Rows and roughly how far along a hidden order each lies, from 0 to 15
[ -6 -16 -30  15  10  -5   1 -21  -3   3 -23  -7  30   4  -3  20  19  -9
   2  -3  12 -11  -5  -4   7  15  -4   3   2  -9 -10   5  -8 -10   2  -2
  10   1  -3  -8  20   1  -1  -2   3   2   0  -7 -14  26 -17  -1  10  -1
  -3  -4 -13  -1   6  -6  -3   7   4  16   4   2 -14   2   6  -5   1  -1
  -2  -6 -47  10  40  11  -8  -5 -44  28   6  14   4  -5 -14  -1   3  -6
  15   6   4  -2  -2  -3 -10   0  13  -1   8 -33 -32   9   2  11   4  -8
 -28   2   0  -1  -3  -2 -16   4   0   4  -4   1  -6  -3 -10  -8 -12 -12
 -11  13 -10   2   1   8]
0
[  7   8 -17  -2  -2   5  -1 -15  -3  -2  -1 -26 -10   2  -6  14  -2   8
   2   0  -5   0   0   9  -1 -23   0   2 -10  -6 -19  10   8  -2  -1  -1
   0  -5   5  12 -14  10  -3  -1   2  -7   4  -6   4  29  -2   4  -4   4
  11   2  -3 -14  -4  -3   0   2   2 -13   2   6   7   0  -4  -6   1   2
  -6   1  16 -14  -3  -2  30  11  63   4  -1  -7  -4   0  -5  -1  -8   1
 -14   1  -6  -4   0   3  -4  -4   2 -13 -15  -3  -4   8   6  15   5  -2
  27   1  -4   0   2   1  -6   1   8   4   6  -1  14   1  12  13  -7  11
  -4  13   5  -1   6  -3]
11
[  5   4  31  -4  -6  -5   0   3   0  -6  -2   5   1  -8   2  -6  -8   6
  -2   2   0  16   1  -4  -1  10  -4   2  -7   5  -6  -1   2  13   0   1
  -7   8  -2   8  -7   3  -1   2  -4   4  -4  -8  -8 -20  17  -5  15  -6
   3   0  10   2  -6   4   6  -3  -4  -8  -1  -3   8  -1  -4   4  -1  -3
   3   3  11  -4 -41  -4  11   3 -35  11   1   3  -3  -3  -6  -7  -2   4
 -12  -3  -5  -1  -2   5  -1  -4   6   8 -14  18  -5  -3  -5 -20   0   9
   8  -2  -4  -1  -1   7   4  -5  -3  -3   2   2  10   2  11   2  17   7
   4 -12   4   3 -16   2]
7
[  2  -2 -27   7   4  -4  -1  -6  -1  -1 -25  -2   2   2  -4  23   0  -2
   3   4  15   8  -5   5   2  13 -16  13   1  -3  -2   8   2   0   3   2
   2  -2  -1   7  16   3  -1   0  -5   4   0 -10  -6  41   3  -3  10  -6
   5  -1  -6  -6   3  -1   6   3  10  -2   3   3   3   1   2  11  -1  -5
 -10  -3 -31 -10  10   8   8   7 -12  -1   5  25   3  -4 -16   0  -2   0
   4  -3  17  -2   3   0  -7  -3   8  -3  -4 -10 -48  12  -2  15   4   0
  -3  -3   1  -1  -2   5 -15   3   0   1   4   0   9   0  -4  -1   0  -2
  -7   9 -11   0   5  13]
6
[  8   9  32 -12 -14  -1  -4  18   6  -6  16   3 -29  -8   4  -5 -15  15
  -2   1 -10  15   5   1  -4 -12   1  -4 -10   3  -3   2   3   8  -2   1
 -14   4  -1  10 -24   4   1   2  -6   3   0  -3  -7 -24  21   4   3  -4
  15   2  13  -4  -8   4   2  -4  -8  -9  -1  -3   8  -2  -7  -1   1  -3
   3   8  48  -7 -55  -6   8  -1  19 -31  -1 -21  -7   5   2  -3  -4   1
 -10  -3 -18   0  -3   6   5  -3   3   3  -8  33  23   5   1 -25  -2  15
  40  -4  -5   1   1   6   8  -7   1  -3   3   2   7   3  24   6  15   9
  10   0   9   1  -6  -3]
12
[ -5  -8 -20  12  11 -10   1 -10  -5   6 -13 -13  30   6   1  -3  23 -10
  -2  -5   5 -11  -4  -6   7  -5   7  -3   4  -5  -5   1  -2 -11   3  -2
  14   0  -1  -6  12   3   3  -1   4  -3   2  -4  -9  25 -13   2  -3   0
 -10   2  -6   2  -1  -7  -7  10   0   7   3   5 -13   2   5 -15   3   2
  -3  -3 -11   7  54   5 -16   0  -6  42   0   2   3  -8  -3   3   1   5
   7  13   0  -3  -1  -5  -2   2   0  -5  -2 -34   2   3   2  10  -1  -3
  -2   5  -1   3   5  -5  -9   8   3   1  -2  -1  -6  -3  -8  -9 -15  -6
  -4  11   1  -3   1   4]
3
[  5  12  11  -9  -2   1   1   9   3  -2  14 -15 -32   4   0   1 -16  17
   0   4  -6  24   3   7  -8 -16  -1   6  -5   9   8  -1  15  14   0   2
  -6  -2   5  12 -11   4   3   0  -3  -4  -2  -5  15  12  17   1 -12  -5
   5   9   7  -2  -9   3  11  -4  -6 -25  -2   1  13  -1  -6   5  -1  -3
  -2   6  44 -20 -41  -7  22  23  63 -43  -7   4  -4   2   7   3  -7  11
 -28  -7   3   0   4   3  14  -3  -8  -4 -17  25  19  -4   1   7  -5   0
  41  -2   1   1   8   3   5  -6   2  -2   9  -2  16   3  14   9   6  17
   5 -11  12  -8   2 -15]
15
[ 11   7  24 -12 -13  -2  -4  16   8  -5  15   7 -38  -7   1  11 -17  13
   1   4  -7  17   6  14  -6 -11  -7  -1  -7   5  -1   6   3   8  -2   1
 -17   2  -1  10 -18   5   1   2  -6   5   0  -4  -3 -14  19   5   6  -5
  22   2  11  -3  -5   3   4  -6  -7  -7  -2  -3  14  -1  -6   7   1  -6
   2   8  41  -8 -63  -1  13   2  26 -48   1 -14  -5   9   2  -1  -6  -4
 -11  -5 -14   0  -2   6   4  -3   6  -1  -5  26  11   9   2 -19   0  13
  44  -7  -7   0   0   7   5 -10   2  -2   4   2  12   3  20   7  16  12
   9   8   3   1   1   0]
14
[  7  12  19  -9  -7  -2   0   8   1  -4   6   0 -19  -4   1  -2 -14  10
  -2   3  -2  17   1   3  -7  -1  -4   6  -8   5   1   1   8  12  -1   1
  -6   3   3  13 -11   5  -1   2  -3  -1  -4 -10   0  -9  17  -4   6  -6
   4   3   9  -4  -8   5   4  -2  -4 -16   0  -2  10  -1  -6   1  -1  -4
  -1   4  27 -11 -38  -7  18  14  32 -14  -2   0  -5  -2   0  -3  -3   6
 -17  -6   1  -1   1   5   8  -3   4   6 -18  24   7  -2  -1  -3  -2   6
  25  -3  -1   0  -1   8   7  -6   0  -2   6   1  11   2  18   5  10  14
   6 -12  10  -1  -7  -4]
10
[ 12   5 -13  -7  -7   0   0  -3   1  -3  -8  -5 -37   3  -7  35 -17   8
   6   9   6  18   0  25  -7  -8 -14  14  -4   6   2  11   6  12  -1   1
 -13  -7   7  17   7   6  -1  -1  -3   0  -4 -14  16  26  13  -1   5  -6
  24   3  -5  -9  -2   3   5  -5  -2 -11   1   1  11   2  -6  16  -1 -10
  -8   1   8 -18 -29   6  35  17  63 -29   1  16   1   7  -2   3  -9   0
 -23 -15   7  -1   5   3   3  -4   9  -4  -9  16 -22   7   4  17   3  -6
  25  -7  -2  -3  -3   6  -7  -5   4   2   5   1  21   5  14  11   6  10
  -3   6 -11  -2  11  -1]
14
